[6 4 7 6 6 2 1] --> 1, 6

[ 142 -245  551  301 -915] --> -915, 142

[217  40 106 146 139] --> 139, 217

[[9 1 7 5]
 [4 7 7 7]
 [4 9 6 4]] --> 5, 4

[13 73 40 87 17 53] --> 53, 13

[[494 574 510 304]
 [255 353 522 760]
 [256 230 544 783]] --> 304, 256
---
[ 1.99  7.03 -0.97  8.67] ==> 7.03
[ 2.29 -8.56  2.55  3.54] ==> -8.56
[-1.47 -0.43  6.68  2.24] ==> -0.43
[ 5.08  6.58 -4.82 -4.54] ==> 6.58
[ 3.83  5.45 -0.26 -8.67] ==> 5.45
[ 4.21 -5.99 -3.89 -6.21] ==> -5.99
[ 3.13 -5.45 -4.37  6.93] ==> -5.45
[ 1.28 -8.12 -2.25 -7.66] ==> -8.12
---
[-1.87  0.72 -1.13  5.16 -7.13 -2.58  2.23] → -2.58
[ 0.24  8.26 -1.28 -2.24  2.04] → -2.24
[ 1.92 -7.85 -7.31 -3.49] → -7.31
[ 1.06 -0.57 -0.33 -2.70  8.31] → -2.70
[ 1.56 -0.32 -8.44 -0.98  0.93  2.46 -5.07] → 2.46
[-6.50 -2.49  2.49 -2.82] → 2.49
[-5.92 -1.59 -0.41  0.57 -6.96] → 0.57
[ 0.20  6.68  1.27  0.42 -1.68] → 0.42
---
array([-0.28,  3.63, -1.10,  6.94, -1.67, -2.52,  4.44]): -1.10

array([[-0.01, -0.63, -1.70, -3.05, -0.79],
       [-4.05,  1.26,  2.99, -6.25, -5.23],
       [-0.13, -0.57, -0.43, -1.07, -0.50]]): -1.70

array([ 7.05,  2.82, -0.57, -2.49,  4.50]): -0.57

array([[ 1.38,  0.54,  1.70,  6.87],
       [-4.58,  0.43, -4.52,  1.50],
       [ 4.67, -2.92,  4.83,  4.71]]): 1.70

array([ 2.33,  6.89,  1.16, -1.81]): 1.16

array([[ 2.46,  4.80,  0.88,  1.68],
       [ 0.96,  1.44,  6.63, -3.80],
       [-1.77,  0.29, -3.11,  6.38]]): 0.88

array([[ 1.08,  2.82, -1.39, -2.25,  0.70,  0.68,  1.29],
       [-1.05,  8.27, -2.28, -5.00,  2.36, -1.49,  0.12]]): -1.39

array([ 1.81, -8.30, -3.80,  6.50,  1.35, -1.18]): -3.80
---
array([[ 0.15,  2.38, -1.29,  0.14,  2.50, -0.47],
       [ 1.83, -1.40, -1.92,  4.98,  1.66,  1.91],
       [ 1.01,  6.70,  0.18, -1.87, -1.14, -4.94]]) | -1.40

array([[ 5.11, -7.69,  5.18, -3.01],
       [-0.23,  0.52, -1.03,  1.40]]) | -7.69

array([[ 2.42, -0.87, -2.97, -5.82,  6.58, -1.20],
       [ 0.04,  2.22,  4.75,  4.09,  4.75,  1.57],
       [-0.86,  2.96,  0.36,  2.13,  4.13,  0.78]]) | 2.22

array([[ 0.13,  0.18,  1.46, -4.48, -3.99,  1.20, -5.45],
       [ 0.31, -2.99, -1.62, -1.31, -3.68,  1.27, -7.32],
       [ 0.16,  4.09,  1.26,  0.77,  0.98,  1.47, -1.22]]) | -2.99

array([[ 2.21, -1.26, -4.76,  8.24, -0.26],
       [ 7.68,  4.75,  1.48, -1.24,  1.15]]) | -1.26

array([[-3.28, -3.02, -0.80,  3.99,  6.17,  7.31,  0.35],
       [-2.04, -2.90, -0.51,  2.60,  2.95,  5.58,  0.54]]) | -3.02

array([[-6.85, -4.38,  2.55, -3.20, -6.07,  0.45],
       [-3.76,  4.95,  3.61, -6.02,  1.47, -4.64],
       [-3.72, -3.76, -6.22,  5.56, -1.84,  1.07]]) | 4.95
---
Input:
array([[ 4.97,  2.83, -1.97,  0.02, -0.19],
       [ 0.75, -7.56, -1.25, -0.07, -0.10],
       [ 1.76, -4.30,  0.81,  0.36,  0.21]])
Output: 0.81

Input:
array([[-0.43, -1.24,  0.76, -0.19,  0.87, -0.41],
       [ 2.50,  0.16, -2.32, -0.86,  1.10,  1.29],
       [ 2.24, -0.04,  7.05, -0.34, -0.83,  0.19]])
Output: -0.34

Input:
array([[ 1.68, -6.92,  8.04,  2.09, -6.24],
       [-3.88, -2.41,  6.85,  1.86,  4.53],
       [ 1.63, -6.88,  8.24,  4.71, -4.22]])
Output: 8.24

Input:
array([[-4.63, -3.89, -3.26, -3.56, -5.98, -0.41],
       [-4.36, -5.02, -5.56, -0.45,  1.95,  3.90],
       [ 4.93, -2.28,  3.41,  8.72,  3.96,  3.56]])
Output: 8.72

Input:
array([[-3.40,  0.65, -3.35, -1.62, -2.96,  5.21,  2.04],
       [ 1.44, -0.21, -3.69,  1.82,  5.09,  1.49, -1.14],
       [ 1.05,  0.96,  0.14,  8.59, -8.22,  3.12, -0.87]])
Output: -8.22

Input:
array([[ 3.59, -1.50,  2.45, -0.78,  3.18,  3.33],
       [ 3.70, -7.04, -4.03,  3.82,  3.87, -1.61],
       [ 0.11,  6.00, -3.25,  0.39, -3.44,  0.23]])
Output: 0.39
